[  2 -31  -9 -22 -39 -40  22  34 -12 -11  21   7  27 -12  45 -51 -24 -13
  46 -58   3  -9   2]  z_523
[-13 -46  10 -60   3 -60  14 -12 -22  25  12   8   0  39  33 -43 -62 -62
 -25 -35  -5 -16  17]  z_886
[  2 -31  -9 -22 -39 -33  22  34 -12 -11  21   7  27 -12  45 -51 -24 -13
  46 -58   3  -9  11]  z_480
[-26 -48  -3 -41  -1 -33   7  65   7  26  36  -1  30  -5  49 -59 -34  23
  19 -35 -12 -52  23]  z_429
[-46 -37 -37 -26  -5 -31  69  34   5  32  -9  -4  10  87  11 -45  11  -5
  59 -37   1  11  14]  z_414
[  0 -12 -36 -37 -18 -36  35  10 -23 -34  29  12  22  12  34 -51 -46 -45
 -13 -42   1 -44  13]  z_224
[-46 -37 -37 -26  -5 -44  69  34   5  32  -9  -4  10  87  11 -45  11  -5
  59 -37   1 -41  14]  z_542
size: [  2 -31  -9 -22 -39 -40  22  34 -12 -11  21   7  27 -12  45] : 15
size: [  2 -31  -9 -22 -39 -33  22  34 -12 -11  21   7  27 -12  45 -51 -24] : 17
size: [-46 -37 -37 -26  -5 -31  69  34   5  32] : 10
size: [-46 -37 -37 -26  -5 -31  69  34   5  32  -9  -4  10  87] : 14
size: [  2 -31  -9 -22 -39 -33  22  34 -12 -11  21] : 11

[-41  -3  25 -77  14 -53  38  22  50 -38  45] : z_841
[  9 -14 -16  -2  24 -36 -43  17  39 -13 -11] : z_695
[  5   4 -15 -18  28 -44 -43  -8  24 -33  -6] : z_169
[ 33  34 -19  34 -35  -3  19  53  16 -24  13] : z_537
[ -1 -10 -13   5  16 -46 -55 -28  45 -34 -12] : z_512
[ -3  -7 -21   4   6 -48 -56 -26  47 -34 -11] : z_328
size: [ -3  -7 -21   4   6] : 5
size: [  5   4 -15] : 3
size: [  9 -14 -16  -2  24] : 5

[-28  84  52  41  18] -> z_556
[ 68  -8  17  24 -19] -> z_289
[-37 -28 -13  28   5] -> z_703
[ 11  12 -21 -13  82] -> z_202
[ 68  -8  63  24 -19] -> z_866
[ 24  20 -25 -16  54] -> z_52
[-15 -24 -13  11 -23] -> z_538
[ 55  -4  -5 -36  14] -> z_593
size: [-15 -24 -13  11 -23] : 5
size: [ 55  -4  -5 -36] : 4

